Below is a small trained network, with its code and all its weights. Each question gives an input and a class and asks what happens when units are switched off, that is, made to give their printed mean instead of their output.

import numpy as np


def w(rows, s, z=0):
    codes = np.array(rows[::2]) - 128.0
    scale = np.full(codes.shape[1], s)
    scale[-1] = z or s
    return codes * scale


def norm(h):
    return h / np.sqrt((h * h).mean(-1, keepdims=True) + 1e-5)


def f(y):
    return np.maximum(y, 0)


def log_softmax(a):
    a = a - a.max(-1, keepdims=True)
    return a - np.log(np.exp(a).sum(-1, keepdims=True))


def net(x, mask):
    res = np.array(x, float).reshape(1, 8) / 4 @ E
    u = 0
    for l in range(3):
        y = f(norm(res) @ A[l][:, :-1].T + A[l][:, -1])
        res = res + np.where(mask[u : u + 12], y, B[l][:, -1]) @ B[l][:, :-1]
        u += 12
    return log_softmax(norm(res)[-1] @ U[:, :-1].T + U[:, -1])


A, B = {}, {}
E = w([
[125,130,126],'x0',
[127,131,128],'x1',
[129,128,130],'x2',
[132,122,134],'x3',
[254,136,76],'x4',
[126,126,129],'x5',
[140,95,158],'x6',
[165,213,211],'x7',
],0.0089)
A[0] = w([
[69,243,27,138],'0.n1',
[149,127,143,4],'0.n2',
[167,158,87,17],'0.n3',
[179,110,56,145],'0.n4',
[9,146,71,128],'0.n5',
[34,253,40,127],'0.n6',
[74,120,158,249],'0.n7',
[97,189,171,40],'0.n8',
[151,142,114,3],'0.n9',
[188,146,45,105],'0.n10',
[143,22,231,21],'0.n11',
[175,72,179,51],'0.n12',
],0.0065,0.0032)
B[0] = w([
[161,12,222,194],'0.n1',
[92,171,109,128],'0.n2',
[154,88,173,138],'0.n3',
[118,49,229,199],'0.n4',
[191,87,246,235],'0.n5',
[169,2,194,210],'0.n6',
[211,93,160,255],'0.n7',
[158,126,103,162],'0.n8',
[145,128,131,128],'0.n9',
[110,36,227,191],'0.n10',
[236,63,177,158],'0.n11',
[100,115,164,143],'0.n12',
],0.0053,0.0039)
A[1] = w([
[133,150,175,132],'1.n1',
[135,153,161,115],'1.n2',
[162,118,149,96],'1.n3',
[113,145,122,104],'1.n4',
[129,58,108,162],'1.n5',
[196,120,88,112],'1.n6',
[149,151,79,110],'1.n7',
[205,133,75,3],'1.n8',
[127,81,111,107],'1.n9',
[183,139,78,46],'1.n10',
[127,154,75,139],'1.n11',
[93,114,11,67],'1.n12',
],0.013,0.0054)
B[1] = w([
[156,114,34,204],'1.n1',
[141,115,69,172],'1.n2',
[141,106,135,179],'1.n3',
[112,128,134,128],'1.n4',
[202,235,99,254],'1.n5',
[125,54,195,176],'1.n6',
[114,64,177,131],'1.n7',
[200,19,202,143],'1.n8',
[166,169,131,185],'1.n9',
[198,48,195,138],'1.n10',
[69,65,101,129],'1.n11',
[114,255,55,136],'1.n12',
],0.0068,0.0061)
A[2] = w([
[12,116,163,177],'2.n1',
[200,121,168,187],'2.n2',
[111,171,132,158],'2.n3',
[151,245,210,72],'2.n4',
[131,151,140,89],'2.n5',
[43,142,154,96],'2.n6',
[150,101,173,163],'2.n7',
[70,70,53,165],'2.n8',
[153,187,80,109],'2.n9',
[194,93,177,179],'2.n10',
[86,45,57,255],'2.n11',
[24,132,189,91],'2.n12',
],0.011,0.0049)
B[2] = w([
[185,75,106,154],'2.n1',
[36,117,109,240],'2.n2',
[172,108,65,133],'2.n3',
[165,173,1,158],'2.n4',
[120,151,109,130],'2.n5',
[195,109,175,138],'2.n6',
[58,110,91,200],'2.n7',
[120,185,51,137],'2.n8',
[63,111,94,135],'2.n9',
[44,126,110,248],'2.n10',
[200,201,100,160],'2.n11',
[208,71,140,151],'2.n12',
],0.0077,0.012)
U = w([
[118,126,105,236],'0',
[114,123,123,204],'1',
[128,129,105,188],'2',
[233,81,181,2],'3',
[188,253,72,75],'4',
[106,142,123,16],'5',
],0.014,0.0022)

Each question gives the input, the list of numbers given to net, and the class t.
The units are the neurons (one row each of A and B). Each row of codes is followed by its name. A weight is (code - 128) times the scale printed after its matrix; where a second scale follows, it is the last column's (A, B and U).
mask holds one flag per neuron, layer by layer. A switched-off neuron (its flag False) gives its mean, the last column of its row in B, instead of its output. The means were averaged over made-up inputs and are rounded, as every weight is.
A unit's drop is (log p(t) with every unit on - log p(t) with that unit switched off) / (log p(t) with every unit on - log p(t) with every unit switched off).
The circuit of an input: a set's keep is (log p(t) with only the set's units on - log p(t) with every unit switched off) / (log p(t) with every unit on - log p(t) with every unit switched off). Starting from the 12 units with the biggest drops (on a tie, the unit counted first), units are removed one at a time, each time the one whose removal leaves the highest keep (on an exact tie, the one counted first), for as long as the keep stays at least 0.8.
units of the circuit, in order: the units of the circuit, biggest drop first
unit that matters most: the unit with the biggest drop
k most important neurons: the k neurons with the biggest drops, biggest first
top k neurons in layer l: the k neurons of layer l with the biggest drops, biggest first
drop of u: that unit's drop, to one decimal
input [1,-8,-8,-5,8,7,-4,-6], class 3: unit that matters most -> 1.n8
input [7,3,-1,4,8,6,0,7], class 3: units of the circuit, in order -> 1.n5, 1.n6
input [-6,8,5,-8,3,-2,2,6], class 2: units of the circuit, in order -> 1.n5, 2.n2, 0.n5
input [-5,5,7,-2,7,8,-6,-1], class 3: 3 most important neurons -> 1.n8, 1.n10, 1.n6
input [6,4,7,4,-7,0,-4,-8], class 4: 2 most important neurons -> 2.n11, 2.n8
input [4,-4,-6,-2,7,-8,-3,1], class 3: 2 most important neurons -> 1.n8, 1.n10
input [3,-8,4,-6,3,-4,7,6], class 1: 2 most important neurons -> 1.n5, 2.n11
input [3,5,0,3,-7,-5,4,2], class 3: 2 most important neurons -> 1.n5, 2.n12
input [5,-1,-2,2,-6,6,-4,7], class 4: top 2 neurons in layer 1 -> 1.n6, 1.n1
input [4,5,2,-4,-1,5,-3,-7], class 4: 2 most important neurons -> 2.n11, 1.n6
input [2,-3,-5,-3,6,6,8,6], class 1: top 2 neurons in layer 2 -> 2.n2, 2.n10
input [0,0,8,-4,8,6,-4,6], class 3: 2 most important neurons -> 1.n8, 1.n10
input [1,8,-3,6,-8,4,4,6], class 3: 2 most important neurons -> 1.n5, 2.n12
input [-4,1,-1,3,-3,8,-2,7], class 4: units of the circuit, in order -> 2.n4
input [-7,7,6,-1,8,-7,-4,-2], class 3: top 2 neurons in layer 1 -> 1.n8, 1.n10
input [-1,-8,3,4,7,-3,-4,-4], class 3: top 3 neurons in layer 1 -> 1.n8, 1.n10, 1.n6
input [3,2,2,1,-7,2,3,8], class 4: drop of 0.n4 -> 0.4
input [0,-1,5,2,1,-4,2,3], class 5: drop of 2.n10 -> 0.0
input [-4,-3,-4,-5,1,7,6,5], class 1: drop of 1.n9 -> 0.1
input [-5,-6,-5,5,-1,-3,6,-8], class 4: unit that matters most -> 2.n11
